Here is a tiny trained network, its code and every weight. The questions are about switching its units off for an input and a class, where a switched-off unit gives its printed mean instead of its output.

import numpy as np


def w(rows, s, z=0):
    codes = np.array(rows[::2]) - 128.0
    scale = np.full(codes.shape[1], s)
    scale[-1] = z or s
    return codes * scale


def f(y):
    return np.maximum(y, 0)


def log_softmax(a):
    a = a - a.max(-1, keepdims=True)
    return a - np.log(np.exp(a).sum(-1, keepdims=True))


def net(x, mask):
    res = np.array(x, float).reshape(1, 5) / 4 @ E
    y = f(res @ A[0][:, :-1].T + A[0][:, -1])
    res = res + np.where(mask, y, B[0][:, -1]) @ B[0][:, :-1]
    return log_softmax(res[-1] @ U[:, :-1].T + U[:, -1])


A, B = {}, {}
E = w([
[251,51,129,111,152,144,181,97,217],'x0',
[166,153,168,188,59,202,212,185,125],'x1',
[186,111,163,102,194,234,74,128,59],'x2',
[65,19,236,128,98,109,114,133,129],'x3',
[118,103,120,79,156,96,255,119,27],'x4',
],0.0085)
A[0] = w([
[165,124,162,201,64,207,198,187,145,79],'neuron 1',
[130,59,202,131,119,120,134,133,135,89],'neuron 2',
[123,72,217,124,114,103,122,154,123,44],'neuron 3',
[197,213,52,95,155,132,154,127,138,57],'neuron 4',
[87,158,135,99,129,97,162,134,42,82],'neuron 5',
[225,55,136,95,153,138,188,76,211,59],'neuron 6',
[141,165,119,197,108,155,36,123,197,48],'neuron 7',
[194,89,162,102,182,210,80,137,70,70],'neuron 8',
[95,165,139,163,72,145,141,176,94,47],'neuron 9',
[99,55,218,127,126,125,131,133,136,58],'neuron 10',
[55,154,98,173,58,12,180,124,206,90],'neuron 11',
[216,54,144,99,184,187,166,83,177,72],'neuron 12',
[151,117,163,106,192,238,80,115,81,79],'neuron 13',
[110,89,98,68,206,54,59,57,139,82],'neuron 14',
[122,109,125,89,182,114,208,128,64,88],'neuron 15',
[75,173,161,131,157,200,69,131,33,96],'neuron 16',
[118,121,97,165,67,51,155,108,167,3],'neuron 17',
[138,162,132,181,83,162,2,141,209,74],'neuron 18',
[42,85,205,124,85,116,98,140,90,112],'neuron 19',
[161,87,109,95,136,95,217,112,70,71],'neuron 20',
[172,200,52,125,152,156,141,108,136,101],'neuron 21',
[121,127,105,91,137,102,216,95,42,97],'neuron 22',
[99,82,84,81,185,65,86,41,138,62],'neuron 23',
[157,131,171,195,75,180,203,197,137,52],'neuron 24',
[129,225,63,144,144,132,128,157,95,99],'neuron 25',
[120,111,101,91,161,80,64,71,145,21],'neuron 26',
],0.0085,0.0042)
B[0] = w([
[112,167,113,72,87,213,114,128,25,232],'neuron 1',
[116,76,67,180,194,133,113,67,122,195],'neuron 2',
[147,78,83,183,204,170,116,77,154,187],'neuron 3',
[117,56,97,201,174,157,109,43,146,197],'neuron 4',
[125,129,176,135,138,85,50,192,159,196],'neuron 5',
[2,202,75,143,186,57,29,206,134,234],'neuron 6',
[200,78,235,135,132,91,55,186,139,213],'neuron 7',
[206,130,93,89,111,71,255,129,166,214],'neuron 8',
[85,190,110,101,139,151,98,146,88,173],'neuron 9',
[138,62,79,196,188,166,122,58,147,202],'neuron 10',
[237,148,63,70,149,70,226,151,136,255],'neuron 11',
[35,206,84,126,156,60,92,172,148,229],'neuron 12',
[245,96,102,56,125,86,253,118,169,213],'neuron 13',
[121,184,129,91,54,239,128,122,35,227],'neuron 14',
[196,91,226,134,103,109,78,143,128,203],'neuron 15',
[95,218,51,93,148,23,162,174,165,208],'neuron 16',
[234,110,87,75,159,111,218,150,140,183],'neuron 17',
[192,85,218,137,109,100,51,186,132,241],'neuron 18',
[83,91,50,205,236,128,106,64,145,221],'neuron 19',
[177,100,206,155,110,123,44,187,140,202],'neuron 20',
[113,31,97,193,178,159,113,44,160,195],'neuron 21',
[194,75,219,156,106,120,36,180,143,213],'neuron 22',
[120,154,121,74,99,226,124,117,34,213],'neuron 23',
[128,167,100,70,76,220,95,116,44,215],'neuron 24',
[83,78,62,214,207,151,86,59,173,193],'neuron 25',
[135,145,134,102,87,187,119,130,54,180],'neuron 26',
],0.0072,0.0097)
U = w([
[123,74,107,202,160,164,120,56,139,120],'0',
[163,97,248,142,120,118,88,173,132,109],'1',
[121,172,131,88,100,225,129,125,70,127],'2',
[171,135,110,91,133,85,202,137,144,111],'3',
[65,193,109,144,149,70,97,166,136,123],'4',
[111,133,156,135,122,119,136,112,153,252],'5',
[92,133,168,136,104,139,145,104,150,107],'6',
[112,132,159,143,97,139,154,102,144,107],'7',
],0.017,0.016)

Each question gives the input, the list of numbers given to net, and the class t.
The units are the neurons (one row each of A and B). Each row of codes is followed by its name. A weight is (code - 128) times the scale printed after its matrix; where a second scale follows, it is the last column's (A, B and U).
mask holds one flag per neuron, in row order. A switched-off neuron (its flag False) gives its mean, the last column of its row in B, instead of its output. The means were averaged over made-up inputs and are rounded, as every weight is.
A unit's drop is (log p(t) with every unit on - log p(t) with that unit switched off) / (log p(t) with every unit on - log p(t) with every unit switched off).
The circuit of an input: a set's keep is (log p(t) with only the set's units on - log p(t) with every unit switched off) / (log p(t) with every unit on - log p(t) with every unit switched off). Starting from the 12 units with the biggest drops (on a tie, the unit counted first), units are removed one at a time, each time the one whose removal leaves the highest keep (on an exact tie, the one counted first), for as long as the keep stays at least 0.8.
circuit, biggest first: the units of the circuit, biggest drop first
most important unit: the unit with the biggest drop
k most important neurons: the k neurons with the biggest drops, biggest first
drop of u: that unit's drop, to one decimal
input [-3,4,6,-2,-7], class 1: 3 most important neurons : (neuron 18; neuron 7; neuron 11)
input [5,1,-6,6,6], class 0: circuit, biggest first : (neuron 10)
input [-7,-1,-1,-7,-4], class 0: 2 most important neurons : (neuron 25; neuron 21)
input [8,-4,6,-6,0], class 4: 3 most important neurons : (neuron 6; neuron 12; neuron 11)
input [4,0,1,-3,-2], class 4: circuit, biggest first : (neuron 6; neuron 12)
input [-8,0,-8,7,-2], class 3: 2 most important neurons : (neuron 11; neuron 17)
input [-8,-8,-1,-4,-1], class 2: 2 most important neurons : (neuron 14; neuron 23)
input [-5,-6,4,-2,1], class 2: 3 most important neurons : (neuron 14; neuron 6; neuron 23)
input [2,-7,3,2,7], class 1: 2 most important neurons : (neuron 22; neuron 15)
input [5,5,-5,4,6], class 1: 2 most important neurons : (neuron 20; neuron 22)
input [3,1,8,1,5], class 3: 2 most important neurons : (neuron 8; neuron 13)
input [-6,3,1,5,0], class 4: 3 most important neurons : (neuron 16; neuron 21; neuron 4)
input [4,8,8,8,-5], class 0: 2 most important neurons : (neuron 10; neuron 2)
input [-6,5,1,-2,3], class 4: most important unit : neuron 16
input [3,-3,4,2,0], class 3: circuit, biggest first : (neuron 8; neuron 13)
input [-5,-1,-2,7,8], class 1: 4 most important neurons : (neuron 22; neuron 5; neuron 15; neuron 20)
input [5,-4,-8,2,-7], class 3: 3 most important neurons : (neuron 11; neuron 17; neuron 22)
input [-1,-3,7,-5,2], class 3: 2 most important neurons : (neuron 13; neuron 8)
input [-6,-5,6,1,-6], class 1: 4 most important neurons : (neuron 18; neuron 7; neuron 11; neuron 6)
input [-6,-4,1,-6,4], class 0: circuit, biggest first : (neuron 25)
input [3,-8,3,3,-8], class 1: drop of neuron 18 : 5.5
input [8,7,-4,2,2], class 4: drop of neuron 14 : 0.2
input [8,5,1,7,-6], class 4: drop of neuron 6 : 0.8
input [2,-8,5,8,-3], class 0: drop of neuron 19 : 1.6
